Here is a tiny trained network, its code and every weight. The questions are about switching its units off for an input and a target symbol, where a switched-off unit gives its printed mean instead of its output.

import numpy as np


def w(rows, s, z=0):
    codes = np.array(rows[::2]) - 128.0
    scale = np.full(codes.shape[1], s)
    scale[-1] = z or s
    return codes * scale


def norm(h):
    return h / np.sqrt((h * h).mean(-1, keepdims=True) + 1e-5)


def f(y):
    return np.maximum(y, 0)


def softmax(a):
    e = np.exp(a - a.max(-1, keepdims=True))
    return e / e.sum(-1, keepdims=True)


def log_softmax(a):
    a = a - a.max(-1, keepdims=True)
    return a - np.log(np.exp(a).sum(-1, keepdims=True))


def net(x, mask):
    ids = ['ΓΠΩαδεζηθλμψ'.index(c) for c in x.split()]
    T = len(ids)
    res = E[ids] + P[:T]
    u = 0
    for l in range(3):
        r = norm(res)
        for j in range(2):
            rows = slice(4 * j, 4 * j + 4)
            q, k, v = (r @ M[l][rows].T for M in (Q, K, V))
            z = softmax(np.where(np.tri(T) > 0, q @ k.T / 4**0.5, -1e9)) @ v
            o = O[l][rows]
            res = res + np.where(mask[u + j], z, o[:, -1]) @ o[:, :-1]
        u += 2
        y = f(norm(res) @ A[l][:, :-1].T + A[l][:, -1])
        res = res + np.where(mask[u : u + 4], y, B[l][:, -1]) @ B[l][:, :-1]
        u += 4
    return log_softmax(norm(res)[-1] @ U[:, :-1].T + U[:, -1])


Q, K, V, O, A, B = {}, {}, {}, {}, {}, {}
E = w([
[121,76,106],'Γ',
[99,138,123],'Π',
[71,140,120],'Ω',
[187,134,141],'α',
[72,139,123],'δ',
[36,85,94],'ε',
[165,163,146],'ζ',
[114,95,174],'η',
[94,146,127],'θ',
[163,154,142],'λ',
[143,127,91],'μ',
[204,92,254],'ψ',
],0.019)
P = w([
[99,4,100],'0',
[86,42,118],'1',
[81,57,126],'2',
[72,69,134],'3',
[55,93,132],'4',
[39,119,148],'5',
[39,129,140],'6',
[28,134,153],'7',
[16,147,157],'8',
[10,150,161],'9',
[1,143,154],'10',
],0.0027)
Q[0] = w([
[131,126,148],'L0H1',
[184,201,99],'L0H1',
[112,103,154],'L0H1',
[101,94,138],'L0H1',
[83,142,87],'L0H2',
[145,77,104],'L0H2',
[162,73,124],'L0H2',
[58,82,4],'L0H2',
],0.031)
K[0] = w([
[151,128,116],'L0H1',
[155,168,55],'L0H1',
[131,109,155],'L0H1',
[116,114,154],'L0H1',
[115,166,92],'L0H2',
[150,80,106],'L0H2',
[152,67,139],'L0H2',
[135,137,2],'L0H2',
],0.034)
V[0] = w([
[163,180,8],'L0H1',
[94,97,119],'L0H1',
[160,159,127],'L0H1',
[150,146,141],'L0H1',
[113,182,74],'L0H2',
[191,183,154],'L0H2',
[125,133,86],'L0H2',
[131,70,168],'L0H2',
],0.016)
O[0] = w([
[148,7,152,38],'L0H1',
[120,128,89,211],'L0H1',
[137,122,164,49],'L0H1',
[133,138,153,76],'L0H1',
[134,119,36,158],'L0H2',
[203,102,117,3],'L0H2',
[117,143,90,181],'L0H2',
[109,142,210,128],'L0H2',
],0.021,0.0059)
A[0] = w([
[150,73,115,5],'L0N1',
[252,177,138,94],'L0N2',
[133,116,125,98],'L0N3',
[37,105,148,109],'L0N4',
],0.029,0.003)
B[0] = w([
[47,145,242,190],'L0N1',
[255,6,147,176],'L0N2',
[113,131,153,141],'L0N3',
[220,70,15,254],'L0N4',
],0.02,0.0086)
Q[1] = w([
[106,130,136],'L1H1',
[176,147,120],'L1H1',
[52,50,125],'L1H1',
[81,3,92],'L1H1',
[118,124,133],'L1H2',
[98,145,99],'L1H2',
[131,143,107],'L1H2',
[28,115,137],'L1H2',
],0.041)
K[1] = w([
[117,121,109],'L1H1',
[162,158,167],'L1H1',
[6,4,43],'L1H1',
[49,30,98],'L1H1',
[122,131,144],'L1H2',
[100,176,107],'L1H2',
[130,137,96],'L1H2',
[53,209,213],'L1H2',
],0.031)
V[1] = w([
[132,86,183],'L1H1',
[111,171,74],'L1H1',
[112,171,75],'L1H1',
[92,230,2],'L1H1',
[91,28,131],'L1H2',
[161,125,128],'L1H2',
[154,191,128],'L1H2',
[246,198,126],'L1H2',
],0.0092)
O[1] = w([
[87,148,182,187],'L1H1',
[168,111,77,75],'L1H1',
[161,114,87,75],'L1H1',
[222,88,10,2],'L1H1',
[144,207,37,109],'L1H2',
[109,138,120,119],'L1H2',
[118,80,182,137],'L1H2',
[64,99,171,118],'L1H2',
],0.012,0.0031)
A[1] = w([
[181,125,138,85],'L1N1',
[66,61,190,183],'L1N2',
[162,174,104,5],'L1N3',
[253,127,158,110],'L1N4',
],0.016,0.0022)
B[1] = w([
[120,124,161,149],'L1N1',
[133,208,22,254],'L1N2',
[85,160,123,161],'L1N3',
[80,124,249,186],'L1N4',
],0.018,0.0061)
Q[2] = w([
[162,119,172],'L2H1',
[33,39,163],'L2H1',
[241,252,138],'L2H1',
[48,140,175],'L2H1',
[236,169,240],'L2H2',
[156,172,159],'L2H2',
[165,105,180],'L2H2',
[197,173,206],'L2H2',
],0.026)
K[2] = w([
[161,86,147],'L2H1',
[47,22,148],'L2H1',
[213,242,143],'L2H1',
[32,125,180],'L2H1',
[220,252,227],'L2H2',
[135,145,173],'L2H2',
[180,164,111],'L2H2',
[177,189,192],'L2H2',
],0.026)
V[2] = w([
[9,115,44],'L2H1',
[152,155,118],'L2H1',
[31,23,163],'L2H1',
[240,147,199],'L2H1',
[95,69,132],'L2H2',
[163,191,120],'L2H2',
[152,177,153],'L2H2',
[74,28,168],'L2H2',
],0.016)
O[2] = w([
[114,75,203,255],'L2H1',
[162,128,122,129],'L2H1',
[7,125,156,128],'L2H1',
[159,176,56,17],'L2H1',
[105,91,177,139],'L2H2',
[156,171,72,119],'L2H2',
[131,145,63,94],'L2H2',
[68,52,185,116],'L2H2',
],0.021,0.0098)
A[2] = w([
[131,164,196,25],'L2N1',
[253,91,178,2],'L2N2',
[242,199,92,184],'L2N3',
[72,157,86,2],'L2N4',
],0.028,0.0029)
B[2] = w([
[183,180,197,173],'L2N1',
[225,152,240,171],'L2N2',
[4,116,113,254],'L2N3',
[96,124,178,153],'L2N4',
],0.037,0.014)
U = w([
[189,29,135,75],'Γ',
[131,130,128,252],'Π',
[114,105,95,84],'Ω',
[170,138,133,105],'α',
[115,109,104,75],'δ',
[173,87,53,133],'ε',
[190,131,133,115],'ζ',
[18,207,102,62],'η',
[78,91,136,122],'θ',
[194,133,135,120],'λ',
[65,75,184,151],'μ',
[122,247,184,85],'ψ',
],0.015,0.016)

Each question gives the input, a string of symbols that net reads in full, and the target symbol t.
The units are the heads (4 rows each of Q, K, V and O) and the neurons (one row each of A and B). Each row of codes is followed by its name. A weight is (code - 128) times the scale printed after its matrix; where a second scale follows, it is the last column's (O, A, B and U).
mask holds one flag per unit, layer by layer, with each layer's heads first. A switched-off unit (its flag False) gives its mean, the last column of its rows in O or B, instead of its output. The means were averaged over made-up inputs and are rounded, as every weight is.
A unit's drop is (log p(t) with every unit on - log p(t) with that unit switched off) / (log p(t) with every unit on - log p(t) with every unit switched off).
The circuit of an input: a set's keep is (log p(t) with only the set's units on - log p(t) with every unit switched off) / (log p(t) with every unit on - log p(t) with every unit switched off). Starting from the 12 units with the biggest drops (on a tie, the unit counted first), units are removed one at a time, each time the one whose removal leaves the highest keep (on an exact tie, the one counted first), for as long as the keep stays at least 0.8.
circuit, biggest first: the units of the circuit, biggest drop first
most important unit: the unit with the biggest drop
top k neurons: the k neurons with the biggest drops, biggest first
top k neurons in layer l: the k neurons of layer l with the biggest drops, biggest first
heads that matter: for each layer, one digit per head in row order, 1 if its drop is at least 0.15 and else 0, layers parted by /
drop of u: that unit's drop, to one decimal
input ε ε λ η Π, target η: most important unit -> L0H1
input λ δ ζ η ε ψ Γ Γ Ω α λ, target ψ: circuit, biggest first -> [L0H2; L2H1]
input μ ψ μ ψ μ Γ η ζ ε α Π, target η: top 2 neurons -> [L0N2; L0N1]
input Ω Ω μ ε ψ θ α Ω, target ψ: circuit, biggest first -> [L0H1; L2N3]
input μ ζ ζ ψ Ω, target ψ: heads that matter -> 11 / 01 / 00
input ε Ω ε Ω ζ μ δ θ ψ, target ψ: heads that matter -> 01 / 00 / 10
input ζ Γ ε ε ψ θ δ, target ψ: heads that matter -> 11 / 00 / 00
input ε ε θ ζ θ ε, target ε: heads that matter -> 00 / 10 / 00
input μ Ω θ ε λ μ λ η λ ζ, target η: top 2 neurons -> [L1N2; L0N1]
input μ μ ψ η Γ ε, target η: top 2 neurons -> [L0N1; L1N2]
input ζ ε ε ε Ω ψ Ω λ, target ψ: circuit, biggest first -> [L2H1; L0H2]
input μ δ ζ μ Γ ε η α, target η: top 2 neurons -> [L1N2; L0N1]
input ψ ε ζ δ Ω ε Γ, target ψ: top 2 neurons -> [L2N3; L2N1]
input μ δ Π ε λ ε λ μ λ ε η, target η: heads that matter -> 11 / 01 / 01
input η ε ε, target η: circuit, biggest first -> [L0H1]
input ε θ μ ε μ ε Ω ε ψ α α, target ψ: top 4 neurons -> [L1N2; L2N3; L2N1; L0N1]
input Ω ψ ε ζ Γ ψ ψ Γ ε Γ, target ψ: top 3 neurons -> [L0N2; L2N3; L2N1]
input μ μ ε Ω ε ε η ζ Γ, target η: top 2 neurons -> [L1N2; L0N1]
input λ θ Ω δ λ η Γ, target η: heads that matter -> 10 / 10 / 10
input ψ θ ε ε ζ, target ψ: most important unit -> L2H1
input ε η ε η μ ζ ψ, target ψ: top 3 neurons -> [L0N2; L2N3; L1N4]
input μ Π ψ Γ ζ Π, target ψ: top 4 neurons -> [L1N2; L2N3; L2N1; L0N1]
input ε ε ψ ε ε α Γ ε ζ, target ψ: top 2 neurons in layer 0 -> [L0N2; L0N4]
input ε μ Γ Ω ψ ψ λ ψ δ, target ψ: heads that matter -> 10 / 00 / 00
input θ δ μ ε μ Ω η ε θ, target η: top 3 neurons -> [L0N1; L1N2; L0N4]
input μ Γ Γ μ η ε Γ Γ λ, target η: top 2 neurons -> [L1N2; L0N1]
input ε ε Γ θ Π ε Ω η θ, target η: most important unit -> L0H1
input ε ε Π μ ζ Ω ψ Π, target ψ: top 2 neurons in layer 0 -> [L0N1; L0N4]
input μ η Ω δ η Γ ε η Ω Π λ, target η: drop of L2H2 -> 0.7
